Below are the code and all the weights of a small trained network. Each question names an input and a class and asks about switching units off, where a switched-off unit gives its printed mean instead of its output.

import numpy as np


def w(rows, s, z=0):
    codes = np.array(rows[::2]) - 128.0
    scale = np.full(codes.shape[1], s)
    scale[-1] = z or s
    return codes * scale


def norm(h):
    return h / np.sqrt((h * h).mean(-1, keepdims=True) + 1e-5)


def f(y):
    return y / 2 * (1 + np.tanh(0.7978845608 * (y + 0.044715 * y**3)))


def log_softmax(a):
    a = a - a.max(-1, keepdims=True)
    return a - np.log(np.exp(a).sum(-1, keepdims=True))


def net(x, mask):
    res = np.array(x, float).reshape(1, 3) / 4 @ E
    u = 0
    for l in range(4):
        y = f(norm(res) @ A[l][:, :-1].T + A[l][:, -1])
        res = res + np.where(mask[u : u + 9], y, B[l][:, -1]) @ B[l][:, :-1]
        u += 9
    return log_softmax(norm(res)[-1] @ U[:, :-1].T + U[:, -1])


A, B = {}, {}
E = w([
[41,129,255,36],'x0',
[64,78,84,91],'x1',
[167,15,187,189],'x2',
],0.0068)
A[0] = w([
[81,118,147,43,165],'L0N1',
[120,158,91,144,118],'L0N2',
[112,108,166,155,151],'L0N3',
[140,161,159,3,167],'L0N4',
[134,121,146,171,164],'L0N5',
[134,92,133,60,253],'L0N6',
[104,169,76,172,202],'L0N7',
[128,100,107,79,11],'L0N8',
[119,149,147,125,24],'L0N9',
],0.011,0.0011)
B[0] = w([
[124,130,163,253,243],'L0N1',
[66,140,166,168,159],'L0N2',
[102,111,188,20,159],'L0N3',
[82,111,129,195,254],'L0N4',
[163,91,74,99,151],'L0N5',
[162,38,24,149,175],'L0N6',
[42,113,164,121,196],'L0N7',
[40,157,155,164,129],'L0N8',
[176,204,239,190,129],'L0N9',
],0.0055,0.0046)
A[1] = w([
[171,212,73,182,6],'L1N1',
[254,229,196,118,168],'L1N2',
[52,58,119,19,12],'L1N3',
[237,176,197,123,132],'L1N4',
[207,74,149,70,83],'L1N5',
[145,191,218,228,146],'L1N6',
[16,134,33,111,121],'L1N7',
[124,105,92,109,24],'L1N8',
[153,168,85,10,164],'L1N9',
],0.0088,0.0017)
B[1] = w([
[160,116,106,208,191],'L1N1',
[108,86,2,28,208],'L1N2',
[113,126,75,146,155],'L1N3',
[162,124,95,71,183],'L1N4',
[171,88,195,192,160],'L1N5',
[72,138,115,38,252],'L1N6',
[182,130,109,124,244],'L1N7',
[77,121,129,123,116],'L1N8',
[133,188,181,150,115],'L1N9',
],0.0086,0.0044)
A[2] = w([
[209,148,122,149,118],'L2N1',
[175,53,155,81,253],'L2N2',
[139,125,90,132,103],'L2N3',
[200,106,58,137,188],'L2N4',
[68,101,91,105,138],'L2N5',
[123,209,121,108,179],'L2N6',
[91,110,216,89,115],'L2N7',
[93,250,103,113,208],'L2N8',
[164,174,124,189,174],'L2N9',
],0.011,0.0026)
B[2] = w([
[73,167,97,128,158],'L2N1',
[194,234,178,136,224],'L2N2',
[87,98,150,152,152],'L2N3',
[68,137,156,127,253],'L2N4',
[255,99,97,32,192],'L2N5',
[173,110,183,158,175],'L2N6',
[108,195,99,90,198],'L2N7',
[255,109,206,171,243],'L2N8',
[42,58,155,111,161],'L2N9',
],0.008,0.0056)
A[3] = w([
[167,141,201,160,123],'L3N1',
[194,74,32,56,115],'L3N2',
[38,228,192,86,142],'L3N3',
[127,93,82,152,203],'L3N4',
[134,1,161,118,253],'L3N5',
[85,188,155,3,91],'L3N6',
[221,95,198,54,147],'L3N7',
[214,171,165,154,104],'L3N8',
[163,131,88,154,149],'L3N9',
],0.0097,0.0029)
B[3] = w([
[180,123,133,148,191],'L3N1',
[140,215,167,2,197],'L3N2',
[113,85,47,155,185],'L3N3',
[33,129,171,67,171],'L3N4',
[171,217,119,104,206],'L3N5',
[37,117,91,160,203],'L3N6',
[106,96,78,178,254],'L3N7',
[168,93,185,137,203],'L3N8',
[122,76,175,80,156],'L3N9',
],0.0079,0.0068)
U = w([
[246,103,174,192,185],'0',
[162,173,98,2,4],'1',
[56,91,62,188,188],'2',
],0.019,0.0021)

Each question gives the input, the list of numbers given to net, and the class t.
The units are the neurons (one row each of A and B). Each row of codes is followed by its name. A weight is (code - 128) times the scale printed after its matrix; where a second scale follows, it is the last column's (A, B and U).
mask holds one flag per neuron, layer by layer. A switched-off neuron (its flag False) gives its mean, the last column of its row in B, instead of its output. The means were averaged over made-up inputs and are rounded, as every weight is.
A unit's drop is (log p(t) with every unit on - log p(t) with that unit switched off) / (log p(t) with every unit on - log p(t) with every unit switched off).
The circuit of an input: a set's keep is (log p(t) with only the set's units on - log p(t) with every unit switched off) / (log p(t) with every unit on - log p(t) with every unit switched off). Starting from the 12 units with the biggest drops (on a tie, the unit counted first), units are removed one at a time, each time the one whose removal leaves the highest keep (on an exact tie, the one counted first), for as long as the keep stays at least 0.8.
circuit, biggest first: the units of the circuit, biggest drop first
unit that matters most: the unit with the biggest drop
top k neurons in layer l: the k neurons of layer l with the biggest drops, biggest first
drop when u is switched off: that unit's drop, to one decimal
input [5,2,3], class 2: unit that matters most	L2N8
input [-7,3,-7], class 0: circuit, biggest first	(L2N8, L1N2)
input [-6,-2,5], class 2: circuit, biggest first	(L2N8, L2N4)
input [-5,7,6], class 1: top 2 neurons in layer 0	(L0N1, L0N9)
input [2,0,-2], class 0: top 2 neurons in layer 0	(L0N7, L0N3)
input [-7,-1,-7], class 0: top 4 neurons in layer 0	(L0N1, L0N6, L0N4, L0N7)
input [-5,-2,-5], class 0: top 4 neurons in layer 1	(L1N9, L1N5, L1N2, L1N3)
input [8,-1,5], class 2: top 2 neurons in layer 2	(L2N8, L2N7)
input [5,-5,2], class 1: top 2 neurons in layer 2	(L2N4, L2N5)
input [7,-2,-6], class 2: top 2 neurons in layer 3	(L3N6, L3N3)
input [-8,0,7], class 2: top 3 neurons in layer 2	(L2N8, L2N5, L2N1)
input [-3,-5,-5], class 0: top 2 neurons in layer 1	(L1N9, L1N1)
input [-8,-3,6], class 2: top 2 neurons in layer 2	(L2N8, L2N1)
input [-2,-8,-2], class 1: circuit, biggest first	(L1N2)
input [-6,7,6], class 1: drop when L3N4 is switched off	0.1
input [-4,-6,3], class 1: drop when L1N2 is switched off	1.0
input [4,0,-7], class 0: drop when L2N8 is switched off	0.8
